Here is a tiny trained network, its code and every weight. The questions are about switching its units off for an input and a target symbol, where a switched-off unit gives its printed mean instead of its output.

import numpy as np


def w(rows, s, z=0):
    codes = np.array(rows[::2]) - 128.0
    scale = np.full(codes.shape[1], s)
    scale[-1] = z or s
    return codes * scale


def f(y):
    return y / 2 * (1 + np.tanh(0.7978845608 * (y + 0.044715 * y**3)))


def softmax(a):
    e = np.exp(a - a.max(-1, keepdims=True))
    return e / e.sum(-1, keepdims=True)


def log_softmax(a):
    a = a - a.max(-1, keepdims=True)
    return a - np.log(np.exp(a).sum(-1, keepdims=True))


def net(x, mask):
    ids = ['αγεηλπφψω'.index(c) for c in x.split()]
    T = len(ids)
    res = E[ids] + P[:T]
    u = 0
    for l in range(2):
        q, k, v = (res @ M[l].T for M in (Q, K, V))
        z = softmax(np.where(np.tri(T) > 0, q @ k.T / 2**0.5, -1e9)) @ v
        res = res + np.where(mask[u], z, O[l][:, -1]) @ O[l][:, :-1]
        u += 1
        y = f(res @ A[l][:, :-1].T + A[l][:, -1])
        res = res + np.where(mask[u : u + 16], y, B[l][:, -1]) @ B[l][:, :-1]
        u += 16
    return log_softmax(res[-1] @ U[:, :-1].T + U[:, -1])


Q, K, V, O, A, B = {}, {}, {}, {}, {}, {}
E = w([
[85,185,95],'α',
[130,159,131],'γ',
[6,114,192],'ε',
[103,198,122],'η',
[152,122,152],'λ',
[118,188,129],'π',
[132,18,60],'φ',
[155,84,115],'ψ',
[128,162,129],'ω',
],0.018)
P = w([
[252,133,179],'0',
[191,117,157],'1',
[157,115,126],'2',
[142,112,118],'3',
[92,175,97],'4',
[98,140,97],'5',
[114,115,108],'6',
[114,113,120],'7',
[137,69,139],'8',
[118,100,144],'9',
[99,120,150],'10',
[73,120,138],'11',
[84,92,144],'12',
],0.014)
Q[0] = w([
[156,217,23],'L0H1',
[253,164,100],'L0H1',
],0.0048)
K[0] = w([
[162,214,173],'L0H1',
[253,158,153],'L0H1',
],0.0053)
V[0] = w([
[156,251,201],'L0H1',
[117,201,226],'L0H1',
],0.013)
O[0] = w([
[229,66,255,108],'L0H1',
[151,6,62,2],'L0H1',
],0.0084,0.00064)
A[0] = w([
[20,141,78,159],'L0N1',
[174,237,85,153],'L0N2',
[96,128,46,189],'L0N3',
[178,128,201,246],'L0N4',
[131,41,86,106],'L0N5',
[53,103,135,72],'L0N6',
[108,196,128,217],'L0N7',
[247,169,156,95],'L0N8',
[139,125,182,254],'L0N9',
[154,153,184,236],'L0N10',
[161,54,185,40],'L0N11',
[103,122,146,189],'L0N12',
[176,127,171,98],'L0N13',
[183,149,122,86],'L0N14',
[133,72,147,96],'L0N15',
[176,201,129,126],'L0N16',
],0.011,0.0055)
B[0] = w([
[136,44,104,255],'L0N1',
[163,112,105,169],'L0N2',
[184,131,140,211],'L0N3',
[104,93,81,209],'L0N4',
[148,231,206,156],'L0N5',
[65,114,205,156],'L0N6',
[124,53,115,198],'L0N7',
[193,176,117,180],'L0N8',
[121,3,34,190],'L0N9',
[140,59,106,184],'L0N10',
[142,183,175,174],'L0N11',
[138,79,142,157],'L0N12',
[50,217,180,157],'L0N13',
[99,132,121,132],'L0N14',
[105,168,205,146],'L0N15',
[159,166,211,140],'L0N16',
],0.0062,0.0098)
Q[1] = w([
[151,95,161],'L1H1',
[125,254,172],'L1H1',
],0.009)
K[1] = w([
[157,7,93],'L1H1',
[146,149,110],'L1H1',
],0.013)
V[1] = w([
[1,161,219],'L1H1',
[187,161,102],'L1H1',
],0.0095)
O[1] = w([
[193,120,6,3],'L1H1',
[39,184,164,68],'L1H1',
],0.011,0.005)
A[1] = w([
[159,34,112,44],'L1N1',
[189,167,129,134],'L1N2',
[170,147,58,84],'L1N3',
[206,150,113,56],'L1N4',
[82,225,234,251],'L1N5',
[95,160,79,107],'L1N6',
[46,95,155,117],'L1N7',
[175,119,130,28],'L1N8',
[60,250,162,21],'L1N9',
[129,40,166,254],'L1N10',
[117,126,161,201],'L1N11',
[115,68,84,207],'L1N12',
[183,227,237,161],'L1N13',
[158,163,109,115],'L1N14',
[236,64,102,242],'L1N15',
[71,115,95,87],'L1N16',
],0.011,0.0036)
B[1] = w([
[147,149,196,212],'L1N1',
[139,65,202,128],'L1N2',
[74,71,220,175],'L1N3',
[115,121,157,146],'L1N4',
[60,150,166,242],'L1N5',
[253,167,86,126],'L1N6',
[59,82,167,196],'L1N7',
[182,33,157,136],'L1N8',
[219,206,141,151],'L1N9',
[89,118,87,247],'L1N10',
[116,148,90,168],'L1N11',
[129,146,97,212],'L1N12',
[112,137,43,199],'L1N13',
[114,67,132,125],'L1N14',
[84,212,147,244],'L1N15',
[203,121,110,143],'L1N16',
],0.0071,0.016)
U = w([
[81,150,214,179],'α',
[87,12,160,215],'γ',
[218,130,254,120],'ε',
[149,165,109,89],'η',
[150,152,108,98],'λ',
[156,119,146,2],'π',
[134,208,10,205],'φ',
[132,165,78,36],'ψ',
[140,162,104,28],'ω',
],0.007,0.0038)

Each question gives the input, a string of symbols that net reads in full, and the target symbol t.
The units are the heads (2 rows each of Q, K, V and O) and the neurons (one row each of A and B). Each row of codes is followed by its name. A weight is (code - 128) times the scale printed after its matrix; where a second scale follows, it is the last column's (O, A, B and U).
mask holds one flag per unit, layer by layer, with each layer's heads first. A switched-off unit (its flag False) gives its mean, the last column of its rows in O or B, instead of its output. The means were averaged over made-up inputs and are rounded, as every weight is.
A unit's drop is (log p(t) with every unit on - log p(t) with that unit switched off) / (log p(t) with every unit on - log p(t) with every unit switched off).
The circuit of an input: a set's keep is (log p(t) with only the set's units on - log p(t) with every unit switched off) / (log p(t) with every unit on - log p(t) with every unit switched off). Starting from the 12 units with the biggest drops (on a tie, the unit counted first), units are removed one at a time, each time the one whose removal leaves the highest keep (on an exact tie, the one counted first), for as long as the keep stays at least 0.8.
circuit, biggest first: the units of the circuit, biggest drop first
unit that matters most: the unit with the biggest drop
k most important neurons: the k neurons with the biggest drops, biggest first
drop when u is switched off: that unit's drop, to one decimal
input η ε λ, target ε: unit that matters most	L0N13
input γ ε ψ ψ γ φ φ φ, target φ: 2 most important neurons	(L1N15 L1N12)
input α φ ω ψ ε η φ π φ η ψ φ γ, target φ: circuit, biggest first	(L1H1 L0H1)
input π α η φ, target α: circuit, biggest first	(L1H1 L0N5)
input λ ψ γ η α ψ η φ η φ γ, target γ: 2 most important neurons	(L1N15 L0N7)
input η γ ω α γ π ψ φ, target α: circuit, biggest first	(L0N5 L1H1)
input π φ φ η φ φ ε ω φ ε π ε α, target ε: 4 most important neurons	(L1N3 L1N1 L0N6 L1N15)
input φ φ η η α π φ ω φ λ α, target γ: 2 most important neurons	(L0N1 L0N7)
input ω η φ η λ λ η, target γ: 3 most important neurons	(L0N13 L1N15 L0N11)
input φ ω φ γ α π γ φ ψ φ ψ π, target γ: 3 most important neurons	(L0N7 L0N1 L1N15)
input λ π α φ α, target γ: circuit, biggest first	(L1N15 L0N7)
input λ φ λ ψ, target α: 2 most important neurons	(L0N8 L0N9)
input ω ε ψ, target ε: 2 most important neurons	(L0N13 L0N16)
input φ φ λ α ω η λ φ ψ α ω, target γ: unit that matters most	L0N7
input φ ε ε λ λ ε φ, target ε: 2 most important neurons	(L1N1 L1N3)
input ω ψ φ ε, target φ: 3 most important neurons	(L1N15 L1N12 L1N7)
input ω ε φ α α η φ φ φ ψ, target φ: drop when L1N12 is switched off	0.1
input ε α λ η φ γ φ φ ψ, target φ: drop when L1N1 is switched off	0.0
input ψ ε λ, target ε: drop when L1N2 is switched off	0.2
input λ λ ε π, target ε: most important neuron	(L0N13)
